Here is a tiny trained network, its code and every weight. The questions are about switching its units off for an input and a target symbol, where a switched-off unit gives its printed mean instead of its output.

import numpy as np


def w(rows, s, z=0):
    codes = np.array(rows[::2]) - 128.0
    scale = np.full(codes.shape[1], s)
    scale[-1] = z or s
    return codes * scale


def norm(h):
    return h / np.sqrt((h * h).mean(-1, keepdims=True) + 1e-5)


def f(y):
    return y / 2 * (1 + np.tanh(0.7978845608 * (y + 0.044715 * y**3)))


def softmax(a):
    e = np.exp(a - a.max(-1, keepdims=True))
    return e / e.sum(-1, keepdims=True)


def log_softmax(a):
    a = a - a.max(-1, keepdims=True)
    return a - np.log(np.exp(a).sum(-1, keepdims=True))


def net(x, mask):
    ids = ['ΘΞΠΦΨΩαβδεζηλμστ'.index(c) for c in x.split()]
    T = len(ids)
    res = E[ids] + P[:T]
    r = norm(res)
    for j in range(3):
        rows = slice(2 * j, 2 * j + 2)
        q, k, v = (r @ M[0][rows].T for M in (Q, K, V))
        z = softmax(np.where(np.tri(T) > 0, q @ k.T / 2**0.5, -1e9)) @ v
        o = O[0][rows]
        res = res + np.where(mask[j], z, o[:, -1]) @ o[:, :-1]
    y = f(norm(res) @ A[0][:, :-1].T + A[0][:, -1])
    res = res + np.where(mask[3:19], y, B[0][:, -1]) @ B[0][:, :-1]
    return log_softmax(norm(res)[-1] @ U[:, :-1].T + U[:, -1])


Q, K, V, O, A, B = {}, {}, {}, {}, {}, {}
E = w([
[167,33,79,128,71,87],'Θ',
[100,146,45,140,215,73],'Ξ',
[208,112,116,134,184,192],'Π',
[46,165,88,205,104,83],'Φ',
[111,118,108,201,218,160],'Ψ',
[122,55,95,88,79,135],'Ω',
[136,10,112,102,75,128],'α',
[150,144,74,54,197,118],'β',
[120,179,101,95,101,18],'δ',
[124,40,123,65,105,123],'ε',
[91,28,156,107,146,95],'ζ',
[124,152,101,198,53,191],'η',
[157,18,147,157,138,53],'λ',
[156,31,123,90,109,98],'μ',
[115,1,160,137,125,112],'σ',
[62,46,132,86,120,135],'τ',
],0.0095)
P = w([
[92,2,69,103,112,122],'0',
[104,37,84,108,124,132],'1',
[102,75,134,104,100,121],'2',
[119,81,92,121,138,139],'3',
[101,105,151,119,118,127],'4',
[135,114,97,121,144,145],'5',
[109,134,156,125,130,135],'6',
[152,144,105,127,152,156],'7',
[117,162,168,133,143,144],'8',
[147,173,95,134,151,156],'9',
],0.007)
Q[0] = w([
[198,119,3,123,191,126],'h1',
[132,102,121,68,56,168],'h1',
[143,110,49,136,224,141],'h2',
[126,159,158,134,80,91],'h2',
[113,96,91,122,165,129],'h3',
[121,102,37,142,224,177],'h3',
],0.026)
K[0] = w([
[97,209,78,182,19,79],'h1',
[125,94,143,97,91,207],'h1',
[136,252,104,142,160,157],'h2',
[103,47,91,115,104,125],'h2',
[148,183,172,132,149,125],'h3',
[146,251,102,151,158,151],'h3',
],0.025)
V[0] = w([
[85,156,98,83,95,172],'h1',
[143,127,116,106,111,191],'h1',
[54,152,20,189,189,74],'h2',
[37,154,148,161,105,67],'h2',
[153,149,121,2,192,49],'h3',
[93,141,112,130,20,42],'h3',
],0.0099)
O[0] = w([
[104,123,101,106,71,113,166],'h1',
[171,174,67,120,130,155,162],'h1',
[45,116,2,187,184,72,254],'h2',
[60,121,177,149,72,80,76],'h2',
[116,128,97,33,163,64,133],'h3',
[156,244,254,118,17,75,17],'h3',
],0.0047,0.0036)
A[0] = w([
[137,143,123,145,60,211,83],'n1',
[193,125,120,53,76,156,63],'n2',
[93,132,182,60,178,168,82],'n3',
[148,152,76,176,4,167,147],'n4',
[182,101,154,215,161,63,64],'n5',
[128,80,160,81,123,125,90],'n6',
[83,124,108,126,110,107,148],'n7',
[23,126,192,115,168,175,92],'n8',
[139,136,123,152,175,208,131],'n9',
[125,162,72,210,150,81,131],'n10',
[61,152,124,225,95,178,184],'n11',
[71,208,102,145,101,59,111],'n12',
[171,133,87,121,78,97,58],'n13',
[122,134,117,36,155,57,195],'n14',
[96,116,115,115,54,232,115],'n15',
[91,146,70,39,51,187,2],'n16',
],0.013,0.0054)
B[0] = w([
[153,197,104,98,128,164,150],'n1',
[37,73,75,148,84,98,153],'n2',
[139,74,171,122,212,103,165],'n3',
[164,204,45,172,136,152,182],'n4',
[221,159,144,89,82,155,136],'n5',
[132,72,172,202,126,131,216],'n6',
[114,170,136,174,143,150,187],'n7',
[154,92,203,173,245,151,192],'n8',
[206,54,141,81,139,121,168],'n9',
[27,121,184,97,153,166,176],'n10',
[147,137,108,196,230,193,197],'n11',
[116,135,219,179,7,101,143],'n12',
[154,74,107,187,143,103,126],'n13',
[168,212,96,70,153,79,255],'n14',
[159,146,168,83,111,163,204],'n15',
[108,136,207,39,142,182,163],'n16',
],0.019,0.0071)
U = w([
[160,116,69,191,113,89,253],'Θ',
[9,184,132,124,144,94,85],'Ξ',
[207,35,78,48,126,139,22],'Π',
[76,187,164,234,111,152,38],'Φ',
[55,68,69,141,189,178,94],'Ψ',
[111,160,121,57,89,190,175],'Ω',
[96,94,120,125,55,163,235],'α',
[139,166,74,45,174,76,157],'β',
[133,196,174,136,67,60,209],'δ',
[70,71,151,38,98,95,89],'ε',
[162,126,136,190,191,25,95],'ζ',
[214,200,95,156,157,193,50],'η',
[228,137,143,100,80,114,114],'λ',
[86,74,108,126,109,55,146],'μ',
[156,47,176,186,75,120,150],'σ',
[133,162,209,61,152,169,188],'τ',
],0.013,0.0039)

Each question gives the input, a string of symbols that net reads in full, and the target symbol t.
The units are the heads (2 rows each of Q, K, V and O) and the neurons (one row each of A and B). Each row of codes is followed by its name. A weight is (code - 128) times the scale printed after its matrix; where a second scale follows, it is the last column's (O, A, B and U).
mask holds one flag per unit, heads first, then neurons. A switched-off unit (its flag False) gives its mean, the last column of its rows in O or B, instead of its output. The means were averaged over made-up inputs and are rounded, as every weight is.
A unit's drop is (log p(t) with every unit on - log p(t) with that unit switched off) / (log p(t) with every unit on - log p(t) with every unit switched off).
The circuit of an input: a set's keep is (log p(t) with only the set's units on - log p(t) with every unit switched off) / (log p(t) with every unit on - log p(t) with every unit switched off). Starting from the 12 units with the biggest drops (on a tie, the unit counted first), units are removed one at a time, each time the one whose removal leaves the highest keep (on an exact tie, the one counted first), for as long as the keep stays at least 0.8.
units of the circuit, in order: the units of the circuit, biggest drop first
unit that matters most: the unit with the biggest drop
top k neurons: the k neurons with the biggest drops, biggest first
heads that matter: for each layer, one digit per head in row order, 1 if its drop is at least 0.15 and else 0, layers parted by /
drop of u: that unit's drop, to one decimal
input η τ α τ τ ζ Ξ τ σ μ, target Ξ: units of the circuit, in order	(h2; n10; n12)
input λ ζ τ Θ τ τ Ψ ε τ μ, target Ψ: heads that matter	011
input β τ Θ, target Θ: heads that matter	000
input λ τ ε λ ζ Θ β ζ β σ, target β: unit that matters most	h3
input ζ ζ η τ Θ Θ Θ Θ σ, target σ: units of the circuit, in order	(n14; h2; n6)
input τ τ Ω η λ Φ τ Ω, target Φ: units of the circuit, in order	(h2; n12)
input β Θ ε σ δ Ω Θ τ ε Ξ, target Ξ: units of the circuit, in order	(h2; n10; n12)
input Ξ ζ τ σ Ψ σ ζ τ, target Ψ: units of the circuit, in order	(h3; h2)
input β σ α τ ε τ τ τ δ ζ, target δ: units of the circuit, in order	(h3; n12)
input λ τ Θ ζ Π τ, target Π: units of the circuit, in order	(h2; h3; n9)
input σ η ζ μ, target η: heads that matter	001
input α τ τ ζ τ Ψ Π σ Θ, target Θ: top 2 neurons	(n4; n2)
input λ τ τ ζ ζ τ ζ η τ λ, target η: top 3 neurons	(n4; n11; n5)
input Ω τ ζ Ω ζ ζ τ, target ζ: units of the circuit, in order	(h1; n10; n16)
input Ξ τ Θ σ, target Ξ: heads that matter	011
input Ψ ζ τ ζ τ τ τ τ τ τ, target Ψ: top neuron	(n14)
input α τ Ψ τ ζ, target ζ: heads that matter	000
input λ τ β τ, target β: heads that matter	001
input δ α η α Ψ ζ σ τ μ, target μ: heads that matter	010
input Θ Θ ζ ε, target ε: unit that matters most	n2
input Ψ β ζ μ τ ζ, target β: heads that matter	000
input η τ τ α σ σ, target η: heads that matter	001
input α ζ τ τ τ τ, target τ: top 2 neurons	(n16; n15)
input τ τ τ Θ Θ β ζ ζ, target β: drop of n14	0.1
input δ ε σ Ψ τ Θ, target Ψ: drop of h2	0.2
input σ τ Θ τ τ Ψ Ω Π, target Π: drop of n9	0.1
input λ τ ζ, target ζ: drop of n14	0.2
input τ η μ Ψ ε τ α σ ζ Π, target Π: unit that matters most	n9
